B:
1: [ 239    8  356 -150  116 -140  212  177  377  175  253  279    5  -81
 -161 -249   82  -60   70  132  -20   11   76 -191 -133 -198  -67   78
  -73   68 -305  -98  103  418   32  -21 -127  -37 -159  -17   94  121
  115  194]
2: [ -95  -75 -132   43   10  -28  -81  168  119  -22   35   -6  -57 -108
   10   91  -17  -28 -159 -122  110  136  -65 -120  289  180  115   80
  258   25   42  -54  107    6 -166  261  -34   63  -22   61   83  -76
  125 -117]
3: [ 165  -59   -2   35 -210   14  -35   -2  367   20   87  185  -11 -152
  -74  -46   32    7  -41  -73  115  135 -106 -217  210  -40  -36  174
  223   44 -189   79  101   66 -229  260   95  233  -74  117  -18   25
  209 -153]
4: [ 268  177  125  -72   26 -113  117  179  277  329  238  192 -263 -205
 -182 -246  168  -72   82  -17 -114   65    8 -171 -146  -19  -68  -57
   93   52 -129 -224  123  391  139   51 -156   66  -15  -37  104   31
  103   52]
5: [ 255  305  -55   62 -156   50  103 -138   92  271   77  151 -209 -106
 -147 -164  241    9   81  -72 -151  -14 -107  -86 -173   -2 -150  -16
   38   34    7 -121  -13   76  127   73   52  186  127    1  -40   14
   28 -223]
6: [-243   -6 -282  146  -38  120  -57  -87 -174 -162 -164 -116   99   85
  112  236    3   56 -220 -128  106   22 -142   23  281  218   99  143
  122    1  220   42  -48 -343 -190  235  147   54   96   86  -29  -97
   10 -328]
7: [ 278  230  -38   87 -229  106  119 -284  135  127   -2  203  -38   -9
 -126  -90  209   60   70  -40  -77  -52 -154 -119 -134  -96 -175   93
  -13   44  -66   57  -72  -67    8  106  197  246   97   65 -136   61
   57 -301]
8: [ 337  151  161  -16  -88    9  215 -190  283  123   50  299   45   43
 -185 -114  188   32  105   60  -66  -85  -85 -207 -209 -225 -162  109
  -89   73 -220  101  -54   81   12   36  131  173  -29   40 -108  149
   90 -126]
9: [ 197  115   50  -60   66 -132   72  226  262  265  183  148 -258 -181
 -172 -130  131  -78   31  -56  -70   90   -3 -205  -58   56    3  -64
  173   56  -92 -189  127  324   83  118 -163   69  -25  -28  114   11
  119   33]
10: [-200 -290   43    3   41    9  -26   99  174 -277   -3   35  300   48
  105  147 -151   20 -222   10  265   90  -41  -98  408    4  124  296
   97   29 -103  143   69  -83 -379  223   77  -19 -160  127   42    0
  140  -49]
11: [  12  298  -45   55   18   64  142  -76 -176  198   48   -7 -110  -10
  -12 -124  176   16  -10  -18 -150  -69  -35   91 -154   83  -77   -6
 -109   16  164 -223  -39   12  176  -34  -12  -26  154  -30   30  -42
  -99 -165]
12: [ -44  -31   76    0   87   25  156  -82   26 -125  -61   87  236  172
    1   85   27   42  -91   62   71  -77  -46  -62   32  -61    9  184
 -115   38  -38   97  -71 -112 -123   59  107  -29  -46   50  -39   58
   18 -103]
13: [ 200  359   -1  -29  138  -76  196   59  -14  351   84   97 -291  -36
 -188 -122  267  -46   82  -34 -237  -71  -22  -87 -335   84  -53 -166
  -27   46   86 -252  -19  194  314  -29 -133    5  121  -99   49   18
  -31  -60]
14: [-390  214 -263   87  261   48   47   88 -514   33 -104 -283  -74  102
  136  145   72    2 -221  -97  -85  -58  -19  208   45  388  153  -61
  -36  -14  472 -302  -69 -204  139   26  -97 -222  213  -64  123 -177
 -189 -185]
15: [-214  127 -147  160 -168  230   20 -253 -276  -94  -56 -104  167   49
  193  -26   32  101 -152  -36   31  -40  -97  218  171   97  -64  225
 -109  -14  215  -61  -68 -286 -114   68  190   10  153   90  -45 -103
 -101 -328]
16: [-392   77 -273  105  175   74    2   35 -393 -116 -157 -236   54  135
  152  234    7   30 -256 -100   34  -36  -62  139  190  327  162   51
   15  -10  377 -128  -66 -296  -37  120   11 -141  143    5   62 -143
 -110 -232]
17: [-151  -27  184 -107  404 -121  225  203  -56  -29   38   19  162  183
  -12   59    4  -42 -113  122   11  -93   83  -30  -62   14  124   57
 -168   38    8  -97  -18  104   39  -57 -137 -269  -89  -61  126   38
  -47  142]
18: [ -82  -72 -164    7  101  -91  -71  249  140    0    5   -2 -122  -89
  -39  159    4  -59 -162 -142   99  132  -68 -188  248  222  168    7
  313   34   46  -53  105   31 -137  274  -93   57  -41   34  102  -57
  147  -84]
19: [ 176  188  206  -25  -17   43  242 -149   75  126  104  181   78   44
  -78 -216  152   32   70  111  -94 -101   -9  -11 -207 -174 -161  117
 -225   39 -103  -54  -47  108   82  -80   62    3   18    5  -34   79
  -30  -67]
20: [  58   69 -224  143 -288  122  -88 -122  120   24   -9   49  -81 -144
    1    4   83   41  -79 -160   58  119 -172  -85  226  102  -54  131
  229   24   38   18   43 -123 -174  279  158  261   86  127  -57  -63
  118 -337]
21: [ 129  241  326  -95  163  -34  319    8   -4  237  206  157   34   31
  -82 -315  160  -12   85  179 -162 -130   97   56 -330 -157 -134   45
 -328   37  -76 -237  -16  293  223 -210 -103 -168    6  -75   78   73
 -102  113]
22: [-229   87 -160   15  268  -63   39  225 -194   52  -26 -136 -106   28
   22  137   48  -43 -167  -87  -20   16   -8    7   84  295  174  -60
   93   17  248 -221   20  -14   62  106 -155 -141   69  -50  142 -100
  -37  -66]
23: [ 204   42  402 -148  184 -112  305   75  267  114  182  269  126   66
 -144 -211   97  -30   71  192  -43  -86   80 -145 -227 -257  -88  109
 -231   68 -279  -43   14  326   63 -105  -71  -90 -148  -30   49  156
   40  176]
24: [-139  134   51   27  114   84  192 -124 -220  -39  -33  -26  187  171
   79  -15   61   49  -95   79  -30 -131  -10  128  -65    5  -31  140
 -245   11  124  -76  -92 -122   26  -61   64 -141   65    2   -3   -2
 -122 -118]
25: [-207 -228  161  -51  213  -29  126   74   62 -262  -29   45  378  193
   83  136 -110   21 -194  109  200  -25   14  -68  215  -56  110  268
  -98   38  -89  121   -6  -66 -257   78   44 -157 -167   65   39   45
   47   33]
26: [ -14  311  -60   78  -51  103  105  -95 -202  204   80  -28 -113  -62
   25 -188  164   27   -8  -26 -145  -44  -34  147 -110   92 -105   16
 -104    4  188 -264  -20   15  157  -31   -4  -19  185  -10   32  -74
 -108 -185]
27: [-208   84 -181  121  -10  143   45 -168 -244 -127 -151  -92  151  145
  110  154   46   80 -170  -52   40  -62 -111   87  130  139   26  147
  -45    6  214   16  -99 -324 -105  114  154   -3  120   61  -54  -59
  -62 -305]
28: [ -32  179  103   -5   65   30  156   13  -96  142  131   16   -3  -23
   21 -197   98    4  -23   55  -86  -40   30  100  -90   11  -66   68
 -152   13   61 -228   16  126  104  -63  -59 -109   63  -19   82  -33
  -76  -35]
29: [-199    4 -223   95   34   50  -40   21 -105  -90  -99  -90   23   40
   66  184   12   22 -195 -118   78   38 -106  -23  231  226  112   81
  144   10  185  -21   -6 -206 -136  216   55   26   65   60   24  -89
   26 -232]
30: [-205 -207  131  -44  182  -26   93  110   61 -221    0   27  315  134
   78  107 -104   10 -191   89  184   -2   20  -52  227  -21  113  237
  -55   33  -62   73   18  -37 -236   94   15 -141 -145   62   64   26
   55   30]
31: [  14  -89  319 -135  261 -124  227  175  201  -17  133  169  195   91
  -58  -81   -8  -37  -42  163   64  -44   84 -123  -36 -148   33  140
 -150   54 -202  -26   46  237  -47  -38  -91 -165 -180  -11   93  106
   54  186]
32: [-459 -237  130  -58  451  -35  175  143 -223 -356 -125 -113  474  360
  173  266 -161   20 -295  143  193 -113   66   67  208   62  226  235
 -226   16   87   53  -71 -192 -194  -10  -20 -371 -135   11  100    1
  -77   75]
33: [-308 -284   30   12  129   22   25   56   17 -346  -83  -23  397  175
  147  220 -165   43 -264   39  260   20  -29  -28  374   34  153  301
   -1   19  -16  153    2 -196 -352  172   99 -112 -140  109   28   -6
   64  -65]
34: [  -9  167  292  -78  190  -14  287    3  -90  116  147   85  127   94
   -1 -233  102    6   13  179 -106 -136   97  104 -230 -128  -90   94
 -343   25  -26 -202  -30  186  152 -193  -73 -220    1  -51   77   44
 -116   91]
35: [  39  241  -90  137 -196  194  117 -342 -143   35  -61   39   82   68
   27  -66  162   99  -21  -18  -62  -91 -130   85  -68  -20 -157  154
 -137   11  112   -5 -116 -231   -3   36  227  114  156   67 -126  -12
  -71 -350]
36: [  85   20  146  -92  125 -127   88  265  238  175  219  125 -121 -149
  -95 -161   58  -69  -19    6   -5   83   52 -134   16   17   32   15
   86   45 -119 -187  149  341   23   69 -179  -43  -88  -17  155   10
   97  119]
37: [ 155   76  242  -87   68  -76  173  112  227  170  210  188  -12  -80
  -96 -235   87  -31   35   88  -41    9   52  -94  -97 -121  -77   76
  -73   49 -171 -139   77  310   41  -16  -95  -34  -77  -12   83   59
   57   89]
38: [  36  256  -85    8  118  -36  110   77  -79  221   41    7 -208  -32
  -88  -38  177  -31  -22  -69 -142  -21  -29  -33 -132  155    9  -92
   33   27  148 -222   -1   83  181   41 -103  -14  110  -62   67  -37
  -28 -110]
39: [  16 -101  194  -50   63   -6  153  -32  177 -120   34  158  272  114
  -11   -6   -6   27  -73  108  111  -33  -10 -105   65 -153  -12  232
 -106   47 -179  107   -5   18 -172   57   80  -35 -125   64  -17   93
   68   -8]
40: [ -98 -142   51  -27   66  -59   -8  206  178  -58  107   42   61  -84
   26    9  -60  -31 -156  -16  139  121   -1  -96  266   62   95  149
  141   31  -78  -44  126  113 -197  176  -68  -21 -104   59  112  -26
  118   16]
41: [ -16  250  -61   64   57   87  181 -187 -213   68  -77    3   32  151
  -11   17  169   50  -31    2 -113 -142  -75   62 -168   47  -59   30
 -167   23  165  -73 -130 -156  116  -20   88  -23  143  -17  -50    0
 -110 -224]
42: [ 213  204  -19   70 -168  102  136 -273   83   85  -34  171   15   49
 -101  -50  193   64   47  -15  -70  -77 -140  -95 -129  -90 -150  104
  -57   43  -43   69  -91  -99   -5   85  195  192   87   55 -130   62
   33 -285]
43: [-252  158  -23   -9  332  -17  181   81 -341   30  -51 -129   53  175
   55   74   73   -3 -136   36  -79 -122   35  124  -92  175   98  -11
 -174    7  261 -217  -70  -65  147  -68 -109 -257   93  -76   98  -54
 -153  -36]
44: [  24 -103   -5  -43   90 -127  -20  277  293   43  102   93  -99 -126
  -88   54   -4  -69 -107  -83  107  147  -24 -236  205  103  125   42
  269   49  -98  -48  145  178 -140  238 -120   63 -101   34  113   -2
  178   10]
45: [ 105   55  184  -12  -44   42  170 -113  136   19   85  170  154   38
  -34 -140   74   35    9   91    5  -49  -23  -45  -48 -166 -122  192
 -144   44 -143   15  -10   64  -62   -1   91   14  -40   52  -29   77
   30  -66]
46: [ 100   15  -98   10  -27  -68  -29  143  252   95   52  104 -156 -130
 -118   43   74  -43  -63 -132   42  122  -90 -227  129  112   62   16
  278   49  -53  -34   95  101  -91  251  -39  152  -20   39   47   -9
  165 -110]
47: [-150 -143  -92   65  -79   44  -88   77  114 -133   21  -10   93  -82
   90   71  -71   14 -196  -84  182  136  -77  -63  380  113   86  205
  197   17   -1   22   97  -69 -282  260   56   71  -44  117   53  -70
  124 -145]
48: [-154 -209   19  -12  154  -42   48  106  125 -221  -58   48  238  127
   26  213  -73    5 -191    5  189   23  -47 -145  249   29  149  194
   71   40  -60  134   13 -100 -257  190   41  -41 -132   76   30   32
  108  -51]
49: [-162  224 -136   66   91   50   64   32 -265  122   17 -122 -101   -8
   60  -36  103    4 -100  -58  -98  -25  -19  132   -7  211   21  -10
  -30    1  265 -259   -9  -43  117   25  -62  -94  161  -35   83 -114
 -108 -155]
50: [-200 -116  306 -194  607 -228  291  354   -9  -66   47   32  218  250
  -37  102  -38  -79 -128  182   39 -114  153  -88  -88  -10  201   36
 -211   47  -46  -99   -2  202   47 -105 -239 -390 -189  -95  181   82
  -33  302]
51: [  66  283   23    0  125   -3  209  -38 -119  191   26   49  -81   69
  -83  -85  197    3   20   26 -163 -111  -18    5 -247   38  -58  -38
 -144   27  104 -182  -68   55  205  -60  -41  -58  110  -58   21   14
  -86  -93]
52: [-172 -146   33 -110  403 -209   70  400  102  -42   20    1   13   64
  -50  193  -48  -84 -181  -11  103   51   48 -193  146  170  252   -2
  142   38    2  -80   83  139  -71  145 -210 -169 -137  -40  176    0
   92  138]
53: [-516  -38 -201  113  217  129   52  -79 -484 -309 -240 -255  325  304
  242  310  -73   79 -316  -15  114 -108  -58  205  244  243  175  191
 -139  -17  366    6 -140 -463 -150   75  111 -218   99   41   11 -106
 -160 -241]
54: [ -47   41 -192  124 -222  109 -103  -35   56   10   37  -13  -70 -164
   60  -20   32   29 -123 -142   74  131 -128  -18  285  140   -8  137
  210   14   78  -65   79  -83 -179  253   88  167   71  109   11  -97
   90 -271]
55: [-129 -107   73    0   87   31  107  -32   28 -176  -35   49  271  138
   56   89  -37   36 -145   54  130  -31  -36  -39  154  -35   52  229
  -75   31  -41   95  -26 -111 -196   93   95  -62  -74   69   -7   33
   33  -80]
56: [-241  -68 -121    5  188  -73  -45  273  -36  -31   22 -100  -36  -45
   60  131  -39  -40 -213  -92   96  102  -11  -41  258  256  198   39
  190   12  142 -141   97   12  -97  190 -129  -96  -14   12  150 -102
   50  -34]
57: [ 249  -33  279  -60  -87  -14  157  -49  391   42  167  296  132  -45
 -106 -194   56    9   51  108   58   12  -16 -182  -17 -259 -126  212
  -60   63 -327   75   53  208 -133   63   72   99 -142   73  -21  128
  140   12]
58: [  25  117  151  -75  268  -85  246   64   -1   77   28  102   60  140
  -90  -11  112  -20  -14   97  -73 -116   26  -70 -190  -33   15   16
 -161   50  -15  -84  -47   97  114  -61  -74 -137  -32  -56   50   69
  -35   39]
59: [ -34  214    3  -34  268  -68  184  110 -136  168   20   -4 -103   70
  -67   -4  142  -37  -30    6 -133  -78   18  -15 -181  124   46  -79
  -78   34  143 -212  -32   85  203  -36 -135 -135   79  -82   89  -15
  -79  -20]
60: [  25   70  275 -150  394 -167  295  195   49  106   89  124   66  149
 -119  -41   88  -57  -10  145  -70 -115   98 -103 -230  -68   53   -7
 -199   49  -80 -130  -13  243  148 -103 -180 -222  -92  -97  111   96
  -26  185]
61: [-212 -231  246 -159  434 -193  142  391  124 -120   97   38  209  109
   10   80 -116  -75 -181  117  149   20  118 -113  149   23  208  122
  -41   40 -103  -63   95  207 -121   31 -206 -286 -216  -28  195   36
   62  257]
62: [-128  202 -156   81   -3   62    4   50 -187  142   60 -105 -158 -105
   62  -84   94   -3 -104  -99  -67   48  -38  111   70  226   14    0
   62    1  238 -272   42    0   73   85  -60  -29  156   -1   96 -132
  -61 -179]
63: [-309 -159   19  -67  404 -128   75  311  -66 -139  -32  -80  141  144
   54  224  -81  -48 -240   11  124   13   47  -71  193  183  254   67
   42   25   93  -67   36   -2 -110  109 -155 -237  -98  -21  157  -29
   19   87]
64: [ 508   56  177  -63 -173  -85  119  -28  593  204  164  405 -116 -149
 -287 -165  179  -24  146   -2  -10   63  -92 -388 -117 -230 -149   76
  146   86 -388  108   76  284  -57  176   59  305 -119   57  -64  165
  256  -51]
65: [ 370  347   73  -58   57 -104  211   52  196  403  159  212 -325 -109
 -271 -209  290  -61  150  -16 -238  -41  -21 -187 -367  -33 -115 -145
   10   65  -76 -209   17  317  285  -10 -120  101   71  -79   36   69
   42  -30]
66: [ -63  406 -287  130  -19   91   42  -68 -340  261  -13 -139 -293  -65
   10  -58  221   12  -48 -147 -206  -31  -80  142 -118  291  -34 -118
   33   -9  372 -331  -42  -86  237   42  -39   16  286  -43   43 -142
 -133 -294]
67: [-450   51 -286  209  -89  266  -48 -235 -483 -251 -187 -263  253  145
  301  162  -39  124 -282  -82  100  -41 -120  292  325  238   49  242
  -82  -35  382  -38 -103 -495 -189  119  208  -72  194  111  -36 -173
 -147 -398]
68: [  94 -132  -24   20  -75  -34  -21   42  342  -71    6  172   53  -48
  -80   98    4   -3  -95  -69  150  106 -112 -267  234   -9   41  159
  227   52 -173  148   66    2 -259  279   84  187 -109  108  -14   47
  207 -140]
69: [-213  347 -256   94  201   52  106   -4 -466  153  -90 -199 -168   95
   42   80  174    6 -112  -94 -180 -106  -49  168 -133  322   66 -122
  -72   -4  436 -302 -100 -164  253  -15  -80 -136  257  -84   63 -130
 -188 -230]
70: [ 201  238   74  -31   30  -60  139   92  125  303  183  135 -224 -143
 -147 -215  185  -47   69  -14 -145   14    3  -87 -177   15  -76  -52
   14   43  -35 -231   67  278  177    9 -119   33   46  -45   74    8
   27  -13]
71: [ -42  268  188  -68  337  -33  336   -9 -245  150   33   31   68  208
  -38 -103  162   -1    8  151 -192 -218   73  103 -358  -27  -33  -19
 -372   26  108 -215 -119   84  276 -217  -94 -266   68 -109   62   48
 -188   41]
72: [-328 -172  -63   72    3   84  -59   55  -68 -235  -19 -100  239   25
  190  102 -123   39 -266  -26  211   82  -39   77  411  123  108  270
   58    3   90    5   53 -166 -303  186   71  -70  -36  112   66  -96
   26 -128]

[ 186 -432  121  228   25 -179   85   41  176  139 -322   37 -102   51
  424  407 -166   62   69   47   55  231  -73    3  -94  -63  105  131
 -233 -388 -269  228  -75 -276]
36
[ -74  -22   47  163  145   44   62  110 -339 -105 -471 -126  210 -304
   20  302  -54   27  374   24 -296  -85   46 -617  -89  308  290  -94
   66  189  -12 -133  433  158]
7
[-108 -134 -231  298   54 -223  126  239 -182  -58 -294 -251  108 -230
  -19  270 -144 -227  250 -159 -168  -32  -82 -277  -11  198  157  151
  -10 -307 -246   13   20  -86]
38
[ -28  171 -141  -55  -85   78  -59   95 -304  -67  -98 -187    4  -99
 -130 -110  157  -23  141  -83   -3 -107    8 -223   77   24  -48   -9
  155   82  -64  -18  119  140]
43
[  63 -348   -1  358  160 -220  235  200   58  174 -241   28  -62  -83
  319  458 -299  -97  200  104 -168  183   -8 -255 -129  164  263   27
 -245 -232 -271   60   28 -239]
4
[ 155 -237  194  236  221    0  275  138   38  323  -97  280 -182   19
  429  373 -262   87  168  381 -221  243  155 -389 -202  179  323 -272
 -296  215 -139  -19  246 -125]
64
[ 173 -423  -46  239  -43 -317  150  153  274  223  -37   13 -268  183
  359  261 -182  -63  -66  -22  179  278  -95  317  -32 -213  -65  221
 -256 -633 -434  325 -382 -426]
44
[ 143 -130  252 -153  -47   32   -5    2   23   49  -40   91 -220  291
  138  -23  176  285  -84    5  239  140   75  333  -61 -407 -216    2
   62 -199 -245  243  -68  -94]
48
[  93  181  182 -208  -11  280  -22    7 -247   81   35  108 -158  106
   29 -165  199  247   68  186   10    9  183 -184  -30 -110  -57 -283
  116  417    6  -18  273  180]
12
[-106  202 -136  -79  -72   31  -37  138 -359 -155  -79 -249   37  -79
 -257 -163  212  -22  132 -178   11 -157   25 -120   74  -53 -111   18
  254   -5 -125  -13   95  151]
27
[-147  133 -119  120  126  -52  242  337 -278   47  140  -67  -83  -30
 -197  -23  -26 -126  169   20 -179  -44  167 -196  -50   68   56 -152
  103   78 -226  -98  104   29]
59
[ -78  170 -420  156  -13 -203  321  467  -83  290  655  -48 -407  165
 -175 -264 -100 -375  -57   23   15   65  113  176   68  -94 -138  -53
  -39 -174 -390   16 -354 -205]
54
[  62   17  191  -45   63  184   15   24 -223   16 -221   50  -11  -42
  112   91   86  204  182  152 -107   16  117 -337  -87   42  116 -195
   44  298  -11  -41  355  134]
58
[-253  128 -157  297  284 -124  409  475 -334   69  118  -57  -31 -139
 -225  112 -178 -254  284   75 -395  -55  215 -406 -134  263  230 -214
   61  152 -253 -222  207   18]
5
[ 297 -164  493 -447 -259  297 -448 -436  -89 -249 -663  -45   55  147
  245    2  493  671  -31 -130  427   26  -90  174   33 -464 -294  138
  213 -100   41  349  197  180]
32
[ 112  213  468 -168  279  403  286  136 -207  339  332  522 -350  266
  148 -108   52  371   80  585 -207  150  492 -330 -247  -49  134 -693
    6  875    9 -186  512  166]
23
[-149  163    1    8   71  136  -36   96 -495 -231 -412 -242  258 -302
 -202   66  136   51  352  -87 -233 -215   60 -565  -18  239  150 -110
  254  271   35 -160  454  311]
35
[ 114  -64  438 -122   93  302 -147 -187 -296 -155 -662   35  192 -151
  206  245  181  440  288  128 -119  -39   82 -533 -124   93  186 -186
  114  404  141  -42  627  287]
34
[-151  132 -460  205  -20 -222  232  414 -192  116  307 -212 -166  -48
 -225 -121  -88 -386   84 -114  -70  -38   15  -35   97   53  -40   56
   11 -217 -320  -24 -223 -123]
62
[ -85  260  -13   -4  136  107  232  299 -303  130  283   74 -187   64
 -162 -149   34  -25  120  172 -162  -17  266 -213  -70   20   31 -316
  110  352 -142 -149  199  102]
28
[ 141 -183 -425  221 -179 -326  149  275  203  348  353  -73 -404  161
  201  -28 -186 -331 -121  -36  214  213 -133  312  126 -154 -149  216
 -269 -554 -413  248 -563 -416]
18
[ -41  170  277    4  297  233  272  208 -330  131   38  242  -94    4
    6   65   -3  178  246  364 -333   21  362 -512 -216  161  248 -510
   65  651  -14 -239  534  182]
8
[-299  339 -292  292  327 -101  575  664 -366  248  600   46 -236  -29
 -368 -118 -218 -401  224  204 -440  -45  359 -350 -117  265  194 -405
   55  341 -293 -325  133   -7]
13
[-112   -1 -329  161  -40 -271  193  351  -88   51  219 -208 -174   70
 -178  -72  -41 -273   15 -196   70    7  -15  215   62 -135 -148  161
   50 -454 -407  114 -322 -195]
22
[ -66   80 -386  205  -13 -199  242  378 -102  204  346 -119 -244   16
  -97  -92 -127 -329   41  -16  -46   49   38   -4   73   28  -33    7
  -65 -175 -315   12 -244 -162]
20
[-155  382  292  -88  341  301  358  321 -447  114  301  260 -164  102
 -234 -150   87  186  200  360 -361  -52  499 -412 -232   74  141 -638
  217  790  -42 -314  557  275]
19
[ -32  -29 -172 -132 -318   -3 -428 -161 -344 -460 -726 -557  339 -294
 -170   -2  359   75  179 -524  228 -248 -308 -105  227  -76 -186  435
  319 -429  -39  197   35  193]
67
[ -74  302  166 -133  134  337   30   88 -498  -60 -139   25   69 -136
 -140  -76  175  187  283  181 -249 -146  242 -591  -81  179  158 -379
  221  667  110 -234  581  359]
71
